Below are the code and all the weights of a small trained network. Each question names an input and a target symbol and asks about switching units off, where a switched-off unit gives its printed mean instead of its output.

import numpy as np


def w(rows, s, z=0):
    codes = np.array(rows[::2]) - 128.0
    scale = np.full(codes.shape[1], s)
    scale[-1] = z or s
    return codes * scale


def norm(h):
    return h / np.sqrt((h * h).mean(-1, keepdims=True) + 1e-5)


def f(y):
    return np.maximum(y, 0)


def softmax(a):
    e = np.exp(a - a.max(-1, keepdims=True))
    return e / e.sum(-1, keepdims=True)


def log_softmax(a):
    a = a - a.max(-1, keepdims=True)
    return a - np.log(np.exp(a).sum(-1, keepdims=True))


def net(x, mask):
    ids = ['ΓΔΘΛΣΩαβεζημξτφ'.index(c) for c in x.split()]
    T = len(ids)
    res = E[ids] + P[:T]
    u = 0
    for l in range(2):
        r = norm(res)
        for j in range(2):
            rows = slice(4 * j, 4 * j + 4)
            q, k, v = (r @ M[l][rows].T for M in (Q, K, V))
            z = softmax(np.where(np.tri(T) > 0, q @ k.T / 4**0.5, -1e9)) @ v
            o = O[l][rows]
            res = res + np.where(mask[u + j], z, o[:, -1]) @ o[:, :-1]
        u += 2
        y = f(norm(res) @ A[l][:, :-1].T + A[l][:, -1])
        res = res + np.where(mask[u : u + 8], y, B[l][:, -1]) @ B[l][:, :-1]
        u += 8
    return log_softmax(norm(res)[-1] @ U[:, :-1].T + U[:, -1])


Q, K, V, O, A, B = {}, {}, {}, {}, {}, {}
E = w([
[143,92,106,10],'Γ',
[192,177,87,206],'Δ',
[240,58,73,131],'Θ',
[18,124,131,160],'Λ',
[162,62,236,133],'Σ',
[57,193,136,177],'Ω',
[94,190,133,159],'α',
[168,30,95,207],'β',
[152,69,111,2],'ε',
[66,216,122,141],'ζ',
[31,169,125,145],'η',
[136,247,95,108],'μ',
[43,153,142,186],'ξ',
[80,216,125,147],'τ',
[136,73,141,46],'φ',
],0.023)
P = w([
[105,100,254,33],'0',
[24,98,197,52],'1',
[46,119,194,65],'2',
[124,142,145,126],'3',
[94,133,143,115],'4',
[89,116,124,133],'5',
[81,134,111,122],'6',
[90,147,98,136],'7',
[85,145,84,134],'8',
[78,148,73,140],'9',
[73,151,65,146],'10',
[63,148,38,142],'11',
[62,192,67,144],'12',
[84,190,35,174],'13',
],0.0093)
Q[0] = w([
[140,151,91,139],'0.h1',
[130,139,201,98],'0.h1',
[133,136,75,175],'0.h1',
[115,123,200,52],'0.h1',
[150,100,252,126],'0.h2',
[145,96,38,177],'0.h2',
[61,171,141,135],'0.h2',
[125,87,119,73],'0.h2',
],0.025)
K[0] = w([
[93,109,100,141],'0.h1',
[137,124,222,101],'0.h1',
[101,126,29,127],'0.h1',
[157,131,254,134],'0.h1',
[185,107,216,118],'0.h2',
[160,114,36,182],'0.h2',
[37,133,175,146],'0.h2',
[146,94,108,77],'0.h2',
],0.024)
V[0] = w([
[60,128,44,105],'0.h1',
[30,20,163,150],'0.h1',
[172,78,2,77],'0.h1',
[144,69,145,239],'0.h1',
[66,144,201,31],'0.h2',
[167,75,170,84],'0.h2',
[51,169,149,222],'0.h2',
[191,118,47,84],'0.h2',
],0.025)
O[0] = w([
[177,62,144,144,167],'0.h1',
[254,195,100,125,216],'0.h1',
[131,99,240,213,40],'0.h1',
[130,186,112,194,128],'0.h1',
[46,149,188,77,230],'0.h2',
[184,121,204,141,69],'0.h2',
[44,155,67,171,252],'0.h2',
[210,102,129,90,20],'0.h2',
],0.029,0.015)
A[0] = w([
[188,165,119,227,73],'0.n1',
[154,238,85,157,50],'0.n2',
[106,220,184,53,245],'0.n3',
[93,58,149,56,160],'0.n4',
[128,158,54,171,112],'0.n5',
[85,184,167,185,3],'0.n6',
[79,83,5,128,212],'0.n7',
[137,149,253,112,107],'0.n8',
],0.035,0.0069)
B[0] = w([
[166,82,58,46,153],'0.n1',
[184,166,112,235,184],'0.n2',
[254,132,95,83,199],'0.n3',
[221,181,142,136,151],'0.n4',
[95,140,66,177,198],'0.n5',
[204,206,118,149,158],'0.n6',
[176,79,15,189,252],'0.n7',
[135,159,15,73,155],'0.n8',
],0.045,0.033)
Q[1] = w([
[202,90,188,181],'1.h1',
[97,252,195,19],'1.h1',
[106,149,243,204],'1.h1',
[70,149,63,156],'1.h1',
[131,174,218,44],'1.h2',
[100,93,213,147],'1.h2',
[129,152,157,84],'1.h2',
[97,130,158,57],'1.h2',
],0.028)
K[1] = w([
[123,83,222,188],'1.h1',
[199,143,177,13],'1.h1',
[60,174,207,83],'1.h1',
[116,179,26,148],'1.h1',
[17,57,209,167],'1.h2',
[107,164,4,44],'1.h2',
[83,94,168,148],'1.h2',
[90,91,112,120],'1.h2',
],0.029)
V[1] = w([
[252,142,99,137],'1.h1',
[67,225,194,72],'1.h1',
[129,151,156,110],'1.h1',
[61,170,95,129],'1.h1',
[138,162,152,140],'1.h2',
[234,196,87,114],'1.h2',
[107,179,203,162],'1.h2',
[190,84,109,126],'1.h2',
],0.035)
O[1] = w([
[36,48,116,214,198],'1.h1',
[155,189,3,159,44],'1.h1',
[125,136,85,165,101],'1.h1',
[155,158,133,30,140],'1.h1',
[131,155,124,138,129],'1.h2',
[55,156,221,165,254],'1.h2',
[164,182,81,135,77],'1.h2',
[105,112,162,79,179],'1.h2',
],0.033,0.055)
A[1] = w([
[137,202,221,145,141],'1.n1',
[110,75,140,142,187],'1.n2',
[63,147,190,118,89],'1.n3',
[122,147,166,47,2],'1.n4',
[18,219,40,78,114],'1.n5',
[240,81,120,252,100],'1.n6',
[177,40,191,154,82],'1.n7',
[45,164,162,197,42],'1.n8',
],0.031,0.0076)
B[1] = w([
[69,113,101,247,157],'1.n1',
[136,93,88,91,213],'1.n2',
[148,93,169,127,168],'1.n3',
[55,139,127,245,135],'1.n4',
[47,209,203,43,182],'1.n5',
[248,158,154,15,221],'1.n6',
[100,220,68,63,205],'1.n7',
[191,85,101,253,251],'1.n8',
],0.043,0.024)
U = w([
[62,210,166,112,125],'Γ',
[189,37,38,134,120],'Δ',
[113,70,227,98,132],'Θ',
[125,190,36,138,189],'Λ',
[225,211,192,200,105],'Σ',
[156,132,139,123,171],'Ω',
[95,89,87,105,67],'α',
[255,63,123,190,10],'β',
[68,178,108,100,113],'ε',
[137,161,226,178,69],'ζ',
[152,86,177,171,83],'η',
[96,116,96,88,184],'μ',
[169,142,121,116,239],'ξ',
[72,168,44,110,84],'τ',
[97,237,141,146,107],'φ',
],0.019,0.012)

Each question gives the input, a string of symbols that net reads in full, and the target symbol t.
The units are the heads (4 rows each of Q, K, V and O) and the neurons (one row each of A and B). Each row of codes is followed by its name. A weight is (code - 128) times the scale printed after its matrix; where a second scale follows, it is the last column's (O, A, B and U).
mask holds one flag per unit, layer by layer, with each layer's heads first. A switched-off unit (its flag False) gives its mean, the last column of its rows in O or B, instead of its output. The means were averaged over made-up inputs and are rounded, as every weight is.
A unit's drop is (log p(t) with every unit on - log p(t) with that unit switched off) / (log p(t) with every unit on - log p(t) with every unit switched off).
The circuit of an input: a set's keep is (log p(t) with only the set's units on - log p(t) with every unit switched off) / (log p(t) with every unit on - log p(t) with every unit switched off). Starting from the 12 units with the biggest drops (on a tie, the unit counted first), units are removed one at a time, each time the one whose removal leaves the highest keep (on an exact tie, the one counted first), for as long as the keep stays at least 0.8.
units of the circuit, in order: the units of the circuit, biggest drop first
unit that matters most: the unit with the biggest drop
top k neurons: the k neurons with the biggest drops, biggest first
k most important neurons of layer l: the k neurons of layer l with the biggest drops, biggest first
heads that matter: for each layer, one digit per head in row order, 1 if its drop is at least 0.15 and else 0, layers parted by /
input μ τ Γ, target μ: heads that matter => 11 / 11
input τ ξ Γ Γ β Σ Λ, target Σ: top 2 neurons => (0.n6; 0.n2)
input η ξ ξ ξ ξ ξ μ, target Λ: units of the circuit, in order => (0.h2)
input ξ τ ξ ζ, target Λ: units of the circuit, in order => (0.h2; 1.h2)
input Ω ξ η, target τ: units of the circuit, in order => (0.h2; 0.h1)
input τ ξ ξ Σ τ Γ, target Σ: units of the circuit, in order => (0.h1; 0.h2)
input ξ ζ ξ α φ, target ξ: heads that matter => 01 / 10
input Σ ε ζ τ φ τ Λ Θ η Γ, target Θ: 3 most important neurons of layer 0 => (0.n7; 0.n6; 0.n1)
input Σ Ω μ, target φ: heads that matter => 11 / 00
input Λ ξ ξ ζ, target Λ: units of the circuit, in order => (0.h2; 0.h1)
input Δ Γ ζ, target Γ: heads that matter => 11 / 10
input ξ τ η, target Λ: top 2 neurons => (0.n2; 0.n7)
input Γ ξ α Σ ξ ξ ξ η ξ, target Λ: top 3 neurons => (0.n7; 0.n5; 0.n2)
input Ω ξ τ, target τ: top neuron => (0.n7)
input β ξ φ Ω, target Λ: 2 most important neurons of layer 1 => (1.n3; 1.n5)
input ξ ξ μ, target Λ: 2 most important neurons of layer 0 => (0.n2; 0.n7)
input ξ τ Λ, target Λ: top 2 neurons => (0.n2; 0.n7)
input Λ ζ Ω ζ ξ ξ ξ Γ, target ξ: units of the circuit, in order => (0.h2; 1.n7)
input ξ ξ Ω μ φ φ Γ Γ φ μ Θ Δ, target Δ: units of the circuit, in order => (0.h2; 0.n1)
input φ η Σ φ, target Σ: top 4 neurons => (0.n7; 0.n3; 1.n1; 0.n8)
input ξ ε τ β ξ ε Σ Γ ζ β β φ ξ, target Σ: top 2 neurons => (0.n6; 0.n2)
input η ξ η, target Δ: top 2 neurons => (0.n7; 0.n3)
input Ω ξ α, target τ: unit that matters most => 0.h2
